Here is a tiny trained network, its code and every weight. The questions are about switching its units off for an input and a class, where a switched-off unit gives its printed mean instead of its output.

import numpy as np


def w(rows, s, z=0):
    codes = np.array(rows[::2]) - 128.0
    scale = np.full(codes.shape[1], s)
    scale[-1] = z or s
    return codes * scale


def f(y):
    return np.maximum(y, 0)


def log_softmax(a):
    a = a - a.max(-1, keepdims=True)
    return a - np.log(np.exp(a).sum(-1, keepdims=True))


def net(x, mask):
    res = np.array(x, float).reshape(1, 6) / 4 @ E
    y = f(res @ A[0][:, :-1].T + A[0][:, -1])
    res = res + np.where(mask, y, B[0][:, -1]) @ B[0][:, :-1]
    return log_softmax(res[-1] @ U[:, :-1].T + U[:, -1])


A, B = {}, {}
E = w([
[63,71,102,180,73,82,41,12],'x0',
[138,116,137,139,128,138,142,122],'x1',
[141,27,197,72,85,188,33,197],'x2',
[18,151,231,98,220,197,109,80],'x3',
[122,129,122,126,133,123,121,132],'x4',
[127,122,129,132,134,119,127,132],'x5',
],0.011)
A[0] = w([
[93,89,213,89,134,174,61,136,94],'N0',
[88,177,171,75,214,180,153,129,201],'N1',
[195,153,92,123,139,84,198,146,255],'N2',
[90,200,139,157,193,136,146,73,143],'N3',
[101,186,97,172,156,81,148,2,214],'N4',
[167,80,131,110,69,125,92,191,179],'N5',
[170,166,57,179,97,72,167,131,222],'N6',
[161,122,119,124,93,122,141,188,140],'N7',
[162,89,135,74,104,173,119,226,195],'N8',
[46,80,150,171,96,127,65,23,85],'N9',
[146,213,105,143,156,123,195,206,241],'N10',
[122,105,93,186,51,99,99,80,162],'N11',
[151,83,86,153,62,77,102,89,129],'N12',
],0.011,0.0054)
B[0] = w([
[39,77,154,68,111,198,179,72,228],'N0',
[149,132,166,151,254,154,146,88,241],'N1',
[77,189,121,143,92,184,170,149,228],'N2',
[165,194,186,198,142,62,116,99,209],'N3',
[144,170,117,136,129,38,175,150,255],'N4',
[197,120,148,129,69,151,35,138,217],'N5',
[63,121,99,55,70,169,213,213,236],'N6',
[163,165,169,110,60,162,80,150,185],'N7',
[179,114,181,73,106,165,83,132,243],'N8',
[46,153,163,119,24,88,156,62,244],'N9',
[82,191,133,156,114,205,168,143,241],'N10',
[122,70,45,100,127,74,116,130,219],'N11',
[147,75,26,114,121,104,100,128,211],'N12',
],0.0097,0.016)
U = w([
[1,145,145,104,50,194,157,125,252],'0',
[147,182,154,208,239,141,132,128,127],'1',
[217,159,185,113,66,149,67,187,212],'2',
[128,65,176,63,213,208,119,130,43],'3',
[112,112,54,112,102,64,155,169,61],'4',
[107,167,181,162,122,24,120,73,13],'5',
[160,23,88,121,78,106,30,101,93],'6',
],0.0094,0.0023)

Each question gives the input, the list of numbers given to net, and the class t.
The units are the neurons (one row each of A and B). Each row of codes is followed by its name. A weight is (code - 128) times the scale printed after its matrix; where a second scale follows, it is the last column's (A, B and U).
mask holds one flag per neuron, in row order. A switched-off neuron (its flag False) gives its mean, the last column of its row in B, instead of its output. The means were averaged over made-up inputs and are rounded, as every weight is.
A unit's drop is (log p(t) with every unit on - log p(t) with that unit switched off) / (log p(t) with every unit on - log p(t) with every unit switched off).
The circuit of an input: a set's keep is (log p(t) with only the set's units on - log p(t) with every unit switched off) / (log p(t) with every unit on - log p(t) with every unit switched off). Starting from the 12 units with the biggest drops (on a tie, the unit counted first), units are removed one at a time, each time the one whose removal leaves the highest keep (on an exact tie, the one counted first), for as long as the keep stays at least 0.8.
circuit, biggest first: the units of the circuit, biggest drop first
k most important neurons: the k neurons with the biggest drops, biggest first
drop when u is switched off: that unit's drop, to one decimal
input [0,-2,-4,7,4,2], class 1: circuit, biggest first : N1
input [-3,0,1,-8,3,4], class 2: 4 most important neurons : N5, N0, N9, N7
input [2,-7,-5,-7,-5,6], class 4: 3 most important neurons : N12, N11, N0
input [-8,5,-4,1,-2,7], class 1: 3 most important neurons : N1, N9, N0
input [4,0,-8,-1,4,4], class 4: 2 most important neurons : N6, N4
input [8,-8,0,4,-5,-5], class 5: 2 most important neurons : N6, N4
input [2,-8,0,-5,5,-5], class 4: 2 most important neurons : N6, N8
input [-5,-7,1,2,-3,4], class 3: drop when N4 is switched off : 0.1
input [-4,-4,1,-6,2,8], class 2: drop when N0 is switched off : 1.3
input [-7,-6,6,-2,-5,1], class 2: drop when N8 is switched off : 0.0
